Below is a small trained network, with its code and all its weights. Each question gives an input and a class and asks what happens when units are switched off, that is, made to give their printed mean instead of their output.

import numpy as np


def w(rows, s, z=0):
    codes = np.array(rows[::2]) - 128.0
    scale = np.full(codes.shape[1], s)
    scale[-1] = z or s
    return codes * scale


def norm(h):
    return h / np.sqrt((h * h).mean(-1, keepdims=True) + 1e-5)


def f(y):
    return y / 2 * (1 + np.tanh(0.7978845608 * (y + 0.044715 * y**3)))


def log_softmax(a):
    a = a - a.max(-1, keepdims=True)
    return a - np.log(np.exp(a).sum(-1, keepdims=True))


def net(x, mask):
    res = np.array(x, float).reshape(1, 4) / 4 @ E
    u = 0
    for l in range(3):
        y = f(norm(res) @ A[l][:, :-1].T + A[l][:, -1])
        res = res + np.where(mask[u : u + 8], y, B[l][:, -1]) @ B[l][:, :-1]
        u += 8
    return log_softmax(norm(res)[-1] @ U[:, :-1].T + U[:, -1])


A, B = {}, {}
E = w([
[245,17,139,101,76,41],'x0',
[187,188,64,110,2,204],'x1',
[3,51,195,148,13,143],'x2',
[105,211,121,137,83,11],'x3',
],0.0085)
A[0] = w([
[188,92,148,85,79,46,106],'L0N1',
[120,104,192,177,188,88,34],'L0N2',
[186,17,79,97,118,84,73],'L0N3',
[143,39,125,81,181,255,4],'L0N4',
[220,175,160,187,182,138,59],'L0N5',
[120,231,157,156,87,1,26],'L0N6',
[143,24,93,122,174,248,12],'L0N7',
[58,235,160,111,173,197,115],'L0N8',
],0.0074,0.012)
B[0] = w([
[128,215,223,214,142,221,198],'L0N1',
[92,108,124,107,177,79,110],'L0N2',
[175,186,254,203,131,183,165],'L0N3',
[160,76,149,79,176,230,123],'L0N4',
[146,100,43,65,173,126,118],'L0N5',
[143,231,144,183,86,18,138],'L0N6',
[145,77,207,35,172,249,125],'L0N7',
[236,120,227,225,108,148,252],'L0N8',
],0.0076,0.0038)
A[1] = w([
[153,155,52,28,49,179,27],'L1N1',
[65,101,173,76,255,50,68],'L1N2',
[42,55,102,144,56,111,75],'L1N3',
[87,116,139,209,83,114,90],'L1N4',
[136,4,120,39,192,233,2],'L1N5',
[190,218,122,87,187,112,111],'L1N6',
[92,104,186,95,198,107,87],'L1N7',
[182,143,58,81,217,116,30],'L1N8',
],0.0096,0.0085)
B[1] = w([
[167,95,48,226,74,146,165],'L1N1',
[131,36,12,221,96,128,214],'L1N2',
[110,129,126,28,168,142,205],'L1N3',
[136,105,111,88,184,142,205],'L1N4',
[147,115,172,118,134,247,178],'L1N5',
[67,70,137,58,130,151,253],'L1N6',
[135,85,76,177,64,152,162],'L1N7',
[117,134,99,52,178,115,163],'L1N8',
],0.012,0.0037)
A[2] = w([
[91,190,98,127,104,1,20],'L2N1',
[180,142,62,84,205,117,61],'L2N2',
[71,97,100,44,133,129,46],'L2N3',
[149,162,63,139,63,171,8],'L2N4',
[215,69,166,107,109,99,6],'L2N5',
[100,68,184,144,88,136,179],'L2N6',
[73,87,149,67,105,142,3],'L2N7',
[68,193,101,181,183,192,36],'L2N8',
],0.015,0.0042)
B[2] = w([
[150,119,130,123,175,250,194],'L2N1',
[77,144,126,79,88,113,193],'L2N2',
[124,129,136,91,88,117,189],'L2N3',
[104,63,103,160,174,99,202],'L2N4',
[102,187,189,163,122,88,194],'L2N5',
[148,154,100,114,142,116,254],'L2N6',
[112,166,103,84,139,106,180],'L2N7',
[170,147,180,124,103,65,225],'L2N8',
],0.021,0.006)
U = w([
[142,189,212,167,111,63,156],'0',
[72,150,95,24,116,101,152],'1',
[117,62,57,210,137,107,208],'2',
[139,148,152,125,170,250,3],'3',
],0.024,0.0025)

Each question gives the input, the list of numbers given to net, and the class t.
The units are the neurons (one row each of A and B). Each row of codes is followed by its name. A weight is (code - 128) times the scale printed after its matrix; where a second scale follows, it is the last column's (A, B and U).
mask holds one flag per neuron, layer by layer. A switched-off neuron (its flag False) gives its mean, the last column of its row in B, instead of its output. The means were averaged over made-up inputs and are rounded, as every weight is.
A unit's drop is (log p(t) with every unit on - log p(t) with that unit switched off) / (log p(t) with every unit on - log p(t) with every unit switched off).
The circuit of an input: a set's keep is (log p(t) with only the set's units on - log p(t) with every unit switched off) / (log p(t) with every unit on - log p(t) with every unit switched off). Starting from the 12 units with the biggest drops (on a tie, the unit counted first), units are removed one at a time, each time the one whose removal leaves the highest keep (on an exact tie, the one counted first), for as long as the keep stays at least 0.8.
circuit, biggest first: the units of the circuit, biggest drop first
unit that matters most: the unit with the biggest drop
k most important neurons: the k neurons with the biggest drops, biggest first
k most important neurons of layer l: the k neurons of layer l with the biggest drops, biggest first
drop when u is switched off: that unit's drop, to one decimal
input [7,5,-6,-4], class 0: circuit, biggest first	(L2N5)
input [4,-6,5,-8], class 3: 2 most important neurons	(L1N5 L2N4)
input [4,-4,5,-3], class 1: 2 most important neurons of layer 2	(L2N7 L2N8)
input [6,-6,-8,7], class 1: 3 most important neurons	(L2N2 L0N8 L1N6)
input [-8,8,1,-5], class 0: 2 most important neurons of layer 1	(L1N2 L1N7)
input [4,7,-7,-6], class 1: 2 most important neurons of layer 1	(L1N8 L1N2)
input [-4,-7,-7,4], class 1: 4 most important neurons	(L2N2 L1N8 L1N6 L2N4)
input [3,-1,-2,-3], class 0: 3 most important neurons	(L0N3 L2N5 L2N1)
input [-5,7,-7,-6], class 1: 2 most important neurons of layer 1	(L1N2 L1N8)
input [-7,4,-6,2], class 0: 2 most important neurons	(L2N8 L0N8)
input [0,-5,6,-5], class 1: 2 most important neurons	(L1N3 L2N7)
input [0,-4,0,4], class 2: 2 most important neurons	(L1N2 L0N8)
input [8,-7,-1,-7], class 0: 2 most important neurons	(L2N5 L0N3)
input [7,8,1,-8], class 2: circuit, biggest first	(L2N4)
input [-1,-5,-5,4], class 1: 3 most important neurons of layer 1	(L1N8 L1N6 L1N1)
input [-5,6,-4,-2], class 2: 2 most important neurons	(L2N4 L0N1)
input [-8,5,7,-2], class 0: 3 most important neurons	(L2N8 L0N8 L1N6)
input [7,7,6,-1], class 0: 2 most important neurons	(L2N5 L1N2)
input [1,6,4,-5], class 2: 2 most important neurons	(L1N1 L2N4)
input [3,3,-5,-1], class 1: unit that matters most	L0N8
input [1,-6,-4,-4], class 2: drop when L1N2 is switched off	4.1
input [-1,1,2,4], class 3: drop when L2N1 is switched off	0.2
input [-4,3,0,-3], class 0: drop when L2N8 is switched off	0.1
